Here is a tiny trained network, its code and every weight. The questions are about switching its units off for an input and a class, where a switched-off unit gives its printed mean instead of its output.

import numpy as np


def w(rows, s, z=0):
    codes = np.array(rows[::2]) - 128.0
    scale = np.full(codes.shape[1], s)
    scale[-1] = z or s
    return codes * scale


def f(y):
    return y / 2 * (1 + np.tanh(0.7978845608 * (y + 0.044715 * y**3)))


def log_softmax(a):
    a = a - a.max(-1, keepdims=True)
    return a - np.log(np.exp(a).sum(-1, keepdims=True))


def net(x, mask):
    res = np.array(x, float).reshape(1, 4) / 4 @ E
    y = f(res @ A[0][:, :-1].T + A[0][:, -1])
    res = res + np.where(mask, y, B[0][:, -1]) @ B[0][:, :-1]
    return log_softmax(res[-1] @ U[:, :-1].T + U[:, -1])


A, B = {}, {}
E = w([
[186,110,182,149,198,204],'x0',
[127,16,179,1,39,91],'x1',
[41,10,216,186,159,77],'x2',
[146,15,75,139,147,140],'x3',
],0.0098)
A[0] = w([
[84,117,193,133,169,75,102],'n1',
[75,177,111,113,92,24,148],'n2',
[186,128,180,30,87,143,53],'n3',
[158,117,198,79,119,184,167],'n4',
[150,116,176,118,193,185,158],'n5',
[98,185,134,211,140,144,139],'n6',
[121,30,2,144,122,167,187],'n7',
[162,128,157,151,50,50,103],'n8',
[79,170,107,149,8,81,135],'n9',
[93,82,168,189,132,83,35],'n10',
[106,76,59,133,178,158,154],'n11',
[128,98,179,55,113,184,60],'n12',
[95,87,211,212,101,98,111],'n13',
[218,151,106,68,101,106,40],'n14',
[105,77,127,119,152,163,188],'n15',
[103,216,69,49,81,136,204],'n16',
[89,83,147,80,149,95,106],'n17',
[187,133,239,135,158,164,161],'n18',
[120,196,85,152,194,185,166],'n19',
[71,84,125,114,47,185,1],'n20',
[133,200,172,161,178,147,209],'n21',
[209,136,235,91,23,111,76],'n22',
[179,139,44,46,129,189,80],'n23',
[35,101,114,120,155,92,128],'n24',
[83,160,157,193,151,187,229],'n25',
[20,121,32,150,52,80,60],'n26',
],0.0094,0.0025)
B[0] = w([
[235,164,138,102,193,101,201],'n1',
[130,135,186,158,110,186,225],'n2',
[89,130,131,188,151,110,206],'n3',
[59,82,114,121,75,132,182],'n4',
[168,94,158,171,51,185,201],'n5',
[95,101,91,116,106,16,222],'n6',
[64,199,254,49,135,196,221],'n7',
[101,65,184,160,84,81,180],'n8',
[157,149,131,139,104,206,224],'n9',
[190,158,82,119,189,105,211],'n10',
[53,134,102,55,102,104,178],'n11',
[91,74,72,161,96,103,184],'n12',
[207,201,92,56,145,111,235],'n13',
[182,81,80,123,164,89,189],'n14',
[148,210,167,157,55,110,176],'n15',
[159,184,144,86,113,83,240],'n16',
[137,144,80,83,115,67,201],'n17',
[174,190,133,214,28,209,209],'n18',
[82,82,65,99,59,86,254],'n19',
[119,143,13,134,137,147,174],'n20',
[71,154,97,77,76,88,230],'n21',
[57,111,91,114,182,85,216],'n22',
[234,134,165,102,140,109,219],'n23',
[218,207,124,121,111,124,200],'n24',
[103,109,155,83,71,61,221],'n25',
[126,137,99,229,19,189,234],'n26',
],0.0058,0.0095)
U = w([
[248,144,116,147,203,84,83],'0',
[150,109,148,254,58,197,158],'1',
[45,41,86,148,153,41,70],'2',
[70,156,216,90,144,140,254],'3',
[80,143,180,156,193,172,51],'4',
],0.0089,0.0036)

Each question gives the input, the list of numbers given to net, and the class t.
The units are the neurons (one row each of A and B). Each row of codes is followed by its name. A weight is (code - 128) times the scale printed after its matrix; where a second scale follows, it is the last column's (A, B and U).
mask holds one flag per neuron, in row order. A switched-off neuron (its flag False) gives its mean, the last column of its row in B, instead of its output. The means were averaged over made-up inputs and are rounded, as every weight is.
A unit's drop is (log p(t) with every unit on - log p(t) with that unit switched off) / (log p(t) with every unit on - log p(t) with every unit switched off).
The circuit of an input: a set's keep is (log p(t) with only the set's units on - log p(t) with every unit switched off) / (log p(t) with every unit on - log p(t) with every unit switched off). Starting from the 12 units with the biggest drops (on a tie, the unit counted first), units are removed one at a time, each time the one whose removal leaves the highest keep (on an exact tie, the one counted first), for as long as the keep stays at least 0.8.
units of the circuit, in order: the units of the circuit, biggest drop first
unit that matters most: the unit with the biggest drop
top k neurons: the k neurons with the biggest drops, biggest first
drop of u: that unit's drop, to one decimal
input [0,3,-7,8], class 3: units of the circuit, in order => (n7)
input [-5,-6,6,6], class 0: top 2 neurons => (n10 n24)
input [-6,-8,-3,2], class 2: units of the circuit, in order => (n6 n19)
input [6,8,-7,-4], class 2: top 4 neurons => (n22 n4 n12 n3)
input [5,-3,0,6], class 3: top 2 neurons => (n7 n26)
input [-1,-8,8,8], class 0: top 4 neurons => (n10 n13 n24 n1)
input [-3,-1,1,4], class 3: units of the circuit, in order => (n7 n14)
input [5,-3,5,-2], class 0: units of the circuit, in order => (n13 n1)
input [8,0,-5,8], class 1: units of the circuit, in order => (n5 n13)
input [0,7,3,8], class 3: top 2 neurons => (n7 n15)
input [-2,-5,7,-7], class 0: top 2 neurons => (n1 n13)
input [6,6,-4,-2], class 1: top 2 neurons => (n18 n6)
input [-6,-5,4,4], class 1: top 2 neurons => (n26 n22)
input [-3,-6,4,-1], class 2: unit that matters most => n6
input [1,7,6,-6], class 2: top 2 neurons => (n22 n12)
input [3,7,-6,-6], class 2: top 3 neurons => (n22 n4 n12)
input [-1,-6,-7,8], class 3: top 2 neurons => (n7 n11)
input [4,2,8,5], class 0: drop of n2 => 0.0
input [-1,2,5,6], class 3: drop of n14 => 0.2
input [-6,6,3,7], class 3: drop of n17 => 0.1
input [-2,-8,6,-7], class 2: units of the circuit, in order => (n6)
